Below is a small trained network, with its code and all its weights. Each question gives an input and a class and asks what happens when units are switched off, that is, made to give their printed mean instead of their output.

import numpy as np


def w(rows, s, z=0):
    codes = np.array(rows[::2]) - 128.0
    scale = np.full(codes.shape[1], s)
    scale[-1] = z or s
    return codes * scale


def f(y):
    return y / 2 * (1 + np.tanh(0.7978845608 * (y + 0.044715 * y**3)))


def log_softmax(a):
    a = a - a.max(-1, keepdims=True)
    return a - np.log(np.exp(a).sum(-1, keepdims=True))


def net(x, mask):
    res = np.array(x, float).reshape(1, 5) / 4 @ E
    y = f(res @ A[0][:, :-1].T + A[0][:, -1])
    res = res + np.where(mask, y, B[0][:, -1]) @ B[0][:, :-1]
    return log_softmax(res[-1] @ U[:, :-1].T + U[:, -1])


A, B = {}, {}
E = w([
[117,166,200,213,123,202,15,98,140,140],'x0',
[154,145,108,193,152,152,160,138,121,158],'x1',
[180,121,74,58,56,202,101,116,33,177],'x2',
[136,144,201,49,169,103,116,161,152,255],'x3',
[72,212,136,56,158,192,213,70,129,119],'x4',
],0.013)
A[0] = w([
[122,74,60,177,103,139,129,59,106,32,192],'neuron 0',
[178,33,80,97,173,77,157,191,130,117,101],'neuron 1',
[41,106,90,188,111,153,157,128,78,163,139],'neuron 2',
[144,150,64,99,73,86,172,158,54,151,99],'neuron 3',
[69,255,108,55,147,197,217,27,140,117,4],'neuron 4',
[150,152,30,151,110,122,79,141,140,61,113],'neuron 5',
[80,134,171,143,181,73,141,123,232,99,86],'neuron 6',
[124,59,51,82,148,63,234,178,110,129,121],'neuron 7',
[98,135,179,202,122,192,13,112,105,150,166],'neuron 8',
[39,113,99,198,139,136,92,53,80,103,228],'neuron 9',
[150,133,88,147,93,160,135,139,91,3,204],'neuron 10',
[205,115,91,80,46,184,93,101,31,223,98],'neuron 11',
[162,155,160,139,131,202,46,109,113,139,106],'neuron 12',
[136,124,204,178,146,64,183,131,219,59,71],'neuron 13',
[159,122,170,71,167,144,93,203,141,237,189],'neuron 14',
[126,154,174,68,220,97,97,164,112,232,203],'neuron 15',
[120,149,206,154,98,165,42,97,141,132,82],'neuron 16',
[186,105,178,111,129,99,121,161,153,198,125],'neuron 17',
[166,103,82,67,108,205,117,107,69,157,47],'neuron 18',
[119,120,91,100,14,216,68,132,47,119,98],'neuron 19',
[199,19,86,175,71,60,48,206,143,157,13],'neuron 20',
],0.0092,0.0031)
B[0] = w([
[134,91,104,59,134,183,196,81,76,175,207],'neuron 0',
[52,197,209,155,96,121,174,124,172,88,185],'neuron 1',
[114,113,127,105,140,105,172,140,139,152,150],'neuron 2',
[167,170,186,170,152,79,169,119,126,73,177],'neuron 3',
[29,170,116,153,10,197,44,227,185,223,251],'neuron 4',
[100,114,81,50,135,179,150,80,90,197,172],'neuron 5',
[186,120,69,167,201,75,77,168,117,85,214],'neuron 6',
[141,209,247,153,82,73,221,89,155,2,211],'neuron 7',
[138,196,245,115,98,97,165,110,165,113,231],'neuron 8',
[83,110,136,111,166,132,152,81,130,118,192],'neuron 9',
[142,67,95,61,155,185,190,25,89,200,199],'neuron 10',
[175,91,108,205,206,62,93,175,130,122,235],'neuron 11',
[179,162,197,155,116,115,166,114,103,31,195],'neuron 12',
[194,77,22,163,188,44,80,166,161,98,214],'neuron 13',
[110,65,84,53,152,170,164,21,99,125,222],'neuron 14',
[130,55,114,47,178,175,176,80,55,169,228],'neuron 15',
[113,194,192,148,107,128,154,110,108,45,205],'neuron 16',
[108,67,92,65,88,173,148,85,84,185,184],'neuron 17',
[206,114,43,186,132,89,51,141,138,55,194],'neuron 18',
[141,116,96,185,192,69,93,120,170,116,212],'neuron 19',
[8,172,100,135,26,218,33,227,179,220,220],'neuron 20',
],0.0084,0.02)
U = w([
[131,74,113,39,154,151,183,61,87,157,203],'0',
[143,185,253,128,107,82,180,123,118,65,217],'1',
[178,98,74,162,200,48,98,185,119,104,75],'2',
[74,148,121,113,28,157,91,223,126,184,4],'3',
],0.014,0.0024)

Each question gives the input, the list of numbers given to net, and the class t.
The units are the neurons (one row each of A and B). Each row of codes is followed by its name. A weight is (code - 128) times the scale printed after its matrix; where a second scale follows, it is the last column's (A, B and U).
mask holds one flag per neuron, in row order. A switched-off neuron (its flag False) gives its mean, the last column of its row in B, instead of its output. The means were averaged over made-up inputs and are rounded, as every weight is.
A unit's drop is (log p(t) with every unit on - log p(t) with that unit switched off) / (log p(t) with every unit on - log p(t) with every unit switched off).
The circuit of an input: a set's keep is (log p(t) with only the set's units on - log p(t) with every unit switched off) / (log p(t) with every unit on - log p(t) with every unit switched off). Starting from the 12 units with the biggest drops (on a tie, the unit counted first), units are removed one at a time, each time the one whose removal leaves the highest keep (on an exact tie, the one counted first), for as long as the keep stays at least 0.8.
units of the circuit, in order: the units of the circuit, biggest drop first
k most important neurons: the k neurons with the biggest drops, biggest first
drop when u is switched off: that unit's drop, to one decimal
input [2,5,2,3,-6], class 3: units of the circuit, in order : (neuron 20)
input [-5,0,6,1,0], class 2: 2 most important neurons : (neuron 11; neuron 18)
input [5,8,-3,7,8], class 3: 2 most important neurons : (neuron 4; neuron 10)
input [-7,-2,-5,-6,0], class 1: 4 most important neurons : (neuron 7; neuron 1; neuron 15; neuron 14)
input [6,-2,-1,8,-7], class 0: 3 most important neurons : (neuron 14; neuron 15; neuron 4)
input [6,5,-1,6,2], class 0: 3 most important neurons : (neuron 15; neuron 14; neuron 7)
input [6,-4,6,0,0], class 1: 3 most important neurons : (neuron 8; neuron 12; neuron 13)
input [8,1,3,6,7], class 1: 3 most important neurons : (neuron 12; neuron 20; neuron 8)
input [6,-5,4,5,2], class 1: 3 most important neurons : (neuron 12; neuron 8; neuron 16)
input [-4,7,8,7,-4], class 2: 4 most important neurons : (neuron 11; neuron 18; neuron 10; neuron 0)
input [-4,-8,5,-1,-4], class 2: 3 most important neurons : (neuron 4; neuron 11; neuron 8)
input [4,-6,-3,-7,-7], class 0: 2 most important neurons : (neuron 4; neuron 10)
input [-8,-3,-3,6,-8], class 1: 4 most important neurons : (neuron 7; neuron 4; neuron 1; neuron 3)
input [6,-3,5,-3,-3], class 1: units of the circuit, in order : (neuron 8)
input [4,6,5,2,-1], class 2: drop when neuron 1 is switched off : 0.1
input [-4,4,1,3,-8], class 3: drop when neuron 20 is switched off : 2.1
input [7,8,7,-8,-6], class 0: drop when neuron 10 is switched off : 1.6
